In the rows, 128 means zero.
Each row is followed by its group and then its class within the group.
[107 156 142 164 112 117 124 155 109 121 121 107 133 161 214 108 138 138
 171 171 149  91 129 135  90  92 116 117  76 114  96]
(50) > Gm
[104 138 136 151  81 147 117 162 118 119 127 114 140 140 211 116 129 138
 182 166 134  95 134 126  81 111 124 121  81 120 105]
(48) > Rf
[ 98 125 135 152 113 124 157 148 117 157  97  97 143 169 201 119 141 138
 175 132 155 111 121 122 130 121 135 125  53  97 101]
(46) > rg
[107 144 135 161 134 134 143 154 116 141  84  88 132 144 214 116 152 142
 172 174 156  83 122 136 107  75 116 124  71  97  84]
(50) > mt
[102 138 131 167 101 147 130 160 126 122  96 100 144 138 229 127 135 140
 190 170 158  71 123 123  96  95 119 130  64 100  99]
(48) > bf
[109 122 148 158 120 141 161 142 130 134 119 103 138 136 159 136 139 126
 148 138 135 111 124 126 124 122 124 135  90 119 102]
(51) > Gp
[116 151 130 158 122 121 145 148 124 129 103 105 139 154 196 123 117 142
 141 152 155  90 123 131 120  84 125 129  76 107 102]
(50) > Gm
[ 95 115 137 159 131 131 163 146 128 134  94 105 129 143 216 129 135 134
 169 154 150  87 115 138 127 102 119 147  76  96  95]
(51) > bq
[ 98 144 135 139 122 126 166 144 116 144  81  89 135 165 204 124 150 144
 165 131 165  99 116 134 129 106 124 136  64 101  89]
(46) > rg
[104 161 151 174 130 130 143 176 121 130 100  94 148 158 221 113 144 123
 165 172 157  85 131 138  92  90 118 121  76 110  78]
(50) > mt
[102 129 137 156 125 137 136 157 109 124 117 118 133 136 206 122 127 133
 203 162 137  96 128 130  96 110 128 116  94 105 102]
(48) > Rf
[111 129 140 149  88 138 161 164 128 128 128 104 131 155 209 122 125 147
 189 140 148 108 121 114 101 133 134 128  68 105 113]
(46) > rg
[109 131 147 163 108 134 153 151 143 114 134 111 115 136 204 127 121 126
 169 157 137  94 133 124  87  91 133 137  79 124 103]
(51) > bq
[117 137 146 162  90 130 134 167 136 144 125  98 140 162 209 107 131 129
 167 152 149 101 128 122 107  99 127 112  47 108 105]
(46) > pf
[111 129 128 151 101 151 139 146 120 123 128 109 143 123 193 131 122 146
 169 145 141 101 123 116 100 100 127 133  50 116 110]
(48) > bf
[124 143 137 160  82 149 127 166 125 113 150 112 141 134 204 117 118 141
 188 143 144  99 134 110  98 103 121 129  87 125 111]
(48) > bf
[118 132 151 155  90 130 107 166 139 115 149 112 141 143 206 114 119 129
 181 154 142  94 131 120  80 108 128 110  71 118 114]
(46) > rg
[ 99 152 141 164 132 136 144 150 124 133 106 103 116 133 221 120 150 138
 164 170 151  89 137 137 100  84 121 121  72 113  85]
(50) > mt
[112 151 142 160 136 134 139 148 120 134 101  97 124 147 190 118 142 123
 164 160 147  99 133 133 106  87 123 128  75 109  96]
(50) > mt
[103 157 149 169 101 152 134 174 123 127 104  96 137 158 252 101 141 135
 189 190 157  71 129 125  76  74 110 104  35  97  80]
(50) > mt
[125 139 133 165 138 133 124 140 114 119 101 108 137 133 182 137 142 124
 150 171 142  94 133 135 107 109 114 122  97 115 108]
(50) > mt
[114 149 147 160  98 135 124 152 127 124 135 112 131 141 197 118 127 130
 164 150 146  97 123 126  89 106 128 113  87 115 105]
(50) > Gm
[105 127 139 154 120 140 148 162 130 128 112 103 128 138 208 122 134 179
 174 153 142  92 128 128 105  93 117 125  62 101 101]
(51) > bq
[ 97 143 141 135 142 132 156 136 111 147  55  78 129 173 173 137 149 131
 136 138 160  80 119 138 142  92 126 147  80  76  93]
(50) > Gm
[114 134 146 146 101 128 151 147 127 147 115  96 139 161 189 125 148 123
 163 130 148 106 106 127 103 120 123 137  78 103 113]
(46) > pf
[106 129 129 145 123 145 138 147 110 120 100 104 135 153 202 135 133 149
 179 153 145  89 114 121 103 113 122 134 102 108  88]
(48) > Rf
[117 128 143 152  93 131 149 154 136 141 124 100 140 143 190 123 121 135
 160 136 136 104 123 119 113 112 130 138  64 125  94]
(46) > pf
[108 118 134 160 118 144 160 144 138 116 116 128 131 129 199 128 122 134
 152 145 141  96 119 131 112 103 119 148  81 105 112]
(51) > bq
[116 132 149 157  86 129 126 163 141 129 144 103 138 148 193 101 118 124
 175 144 140 112 127 118 102 118 126 126  71 116 119]
(46) > pf
[119 129 138 172  71 134 129 181 130 133 144 102 146 137 224 106 112 132
 192 151 134 110 139 120  89  99 120 110  39 129 110]
(46) > rg
[125 149 139 154 104 135 112 153 138 118 132 111 127 144 189 112 128 122
 158 166 134  95 136 121  90 101 120 117  85 124 120]
(50) > mt
[124 139 154 184  67 135 107 176 145 110 173 136 136 150 212  90 118 125
 193 164 129 121 129 110  66 127 124 102  63 149 129]
(46) > pf

Each row is followed by its group and then its class within the group.
[129 121 128 143 122 118 125 124 149 119 133 132 130 138 123 114 138 126
 130 125 144 121 134 142 117 128 142 134 130 132 133]
<84> > L
[127 122 127 135 128 114 124 124 152 118 133 134 130 131 122 116 123 119
 135 134 139 123 133 138 109 126 153 136 125 125 134]
<84> > L
[127 122 131 135 121 117 123 124 155 126 136 131 129 138 124 114 135 122
 133 129 140 123 130 143 105 125 152 134 125 127 132]
<84> > L
[128 128 126 138 126 122 123 129 147 119 138 132 127 137 126 117 131 121
 129 129 133 124 132 136 108 126 143 131 126 129 129]
<84> > L
[136 134 128 121 132 126 131 122 127 125 129 111 129 111 122 132 124 131
 134 120 124 139 131 134 150 133 128 130 125 127 133]
<82> > U
[121 119 125 131 131 126 132 132 151 132 125 145 132 126 116 126 119 127
 141 137 136 125 120 134 140 135 131 135 125 123 126]
<83> > E
[133 128 129 120 133 126 132 124 128 131 129 118 130 103 122 133 120 132
 138 131 120 141 127 128 140 128 125 135 126 127 139]
<82> > C
[126 125 124 134 128 124 129 126 144 126 137 136 128 131 123 116 127 119
 133 134 135 126 131 134 111 128 135 134 124 128 138]
<84> > P
[123 121 127 137 123 119 122 126 147 121 133 136 127 138 126 117 135 125
 136 135 135 123 132 133 103 128 139 133 126 130 133]
<84> > L
[135 127 128 120 134 122 130 119 137 127 133 119 132 103 123 123 118 133
 139 130 118 145 134 129 124 128 125 138 120 125 144]
<82> > X
[121 114 125 134 129 128 134 135 147 138 129 166 131 141 123 119 123 121
 131 144 143 113 117 140 127 134 135 133 128 123 126]
<83> > W
[118 118 127 129 124 129 127 136 140 136 119 147 134 143 129 132 129 127
 129 145 139 112 121 130 129 130 134 125 126 127 119]
<83> > W
[123 121 129 138 118 123 124 132 150 120 134 140 129 133 124 114 129 112
 131 129 142 119 131 138 108 127 140 133 125 131 130]
<84> > A
[128 124 126 143 124 122 124 132 145 116 136 132 128 140 128 113 135 114
 129 132 144 117 130 139 102 126 146 133 127 127 136]
<84> > P
[133 129 133 110 132 126 129 120 131 132 131 107 132  93 130 133 120 142
 139 127 113 147 130 128 136 126 129 134 121 128 133]
<82> > U
[131 128 133 120 132 125 131 125 131 131 128 114 128 102 122 137 126 144
 137 126 114 147 127 125 135 128 128 131 125 128 133]
<82> > X
[132 130 126 107 146 130 132 118 130 142 133 113 133 100 126 134 118 135
 133 132 111 146 120 125 127 131 131 127 127 121 128]
<82> > U
[129 122 130 128 129 129 132 130 141 138 120 132 135 126 122 126 125 123
 133 140 135 123 115 136 133 130 139 127 124 122 122]
<83> > R
[139 132 132 113 134 126 131 122 134 136 130 120 134 103 125 127 113 129
 133 135 115 143 126 129 132 131 127 130 121 126 133]
<82> > U
[123 125 127 140 119 119 123 127 149 115 135 129 126 145 128 108 137 123
 129 127 144 123 134 134 102 128 139 132 126 130 130]
<84> > L
[128 131 131 121 131 128 132 126 138 143 126 132 132 112 122 130 120 139
 140 137 119 136 122 127 133 128 127 129 125 119 129]
<82> > C
[121 123 128 128 126 130 128 131 133 133 121 141 132 134 126 130 125 130
 149 138 133 116 119 132 129 131 130 134 127 123 125]
<83> > R
[124 121 125 145 121 119 125 124 149 115 132 135 143 139 123 117 134 122
 134 128 144 120 137 138 122 131 136 135 130 129 131]
<84> > L
[132 131 129 141 121 117 123 125 151 111 135 126 129 135 123 112 134 115
 127 129 144 116 133 140 115 125 148 133 129 135 129]
<84> > A
[128 124 128 123 131 123 123 117 132 132 130 133 128 112 126 128 121 131
 136 129 118 141 133  99 114 131 125 138 128 129 140]
<82> > C
[131 125 124 120 134 135 135 121 121 134 123 126 130 104 121 132 111 127
 138 128 115 136 128 127 134 132 122 137 123 124 136]
<82> > X
[125 126 133 114 130 121 142 118 127 129 129 121 131 112 129 132 127 138
 132 120 116 137 127 125 127 128 128 130 126 128 122]
<82> > U
[124 121 125 141 128 120 128 127 143 119 137 140 125 138 123 118 131 121
 130 132 138 122 134 136 109 125 134 137 126 132 140]
<84> > P
[128 128 126 134 125 120 123 125 148 120 133 131 130 132 123 115 133 118
 134 132 136 127 132 136 101 128 139 135 127 129 134]
<84> > A
[131 130 123 139 140 122 127 129 138 111 141 132 133 131 123 113 129 101
 128 122 136 123 136 136 107 123 130 135 127 131 142]
<84> > A
[123 122 128 144 122 121 124 132 143 116 132 136 127 146 130 116 135 115
 128 128 142 117 129 137 106 127 136 131 126 129 132]
<84> > A

Each row is followed by its group and then its class within the group.
[148 143 111 128 128 137 106 119 118 130 129 125 129 124 125 125 114 132
 129 123 137 119 122 116 122 133 128 112 118 123 115]
dg > ns
[136 133 112 140 120 119 106 112 120 131 127 127 138 135 125 124 114 133
 144 124 118 135 145  82 107 129 134 117 143 127 130]
jq > Dh
[127 151 105 139 125 134 107 113 115 130 140 131 161 137 134 125 102 141
 132 125 107 118 140  81 118 133 120  88 141 121 101]
jq > Dh
[162 133  98 135 154 125 101  99 112 157 136 123 129 131 123  62 102 135
 146 125 122 121 132 119  85 141 137 101 133 120 133]
dg > bb
[141 133 100 141 134 118 102 100 118 148 137 127 132 141 125 125  97 132
 146 123 145 142 146  70  94 134 128 107 133 123 125]
jq > Dh
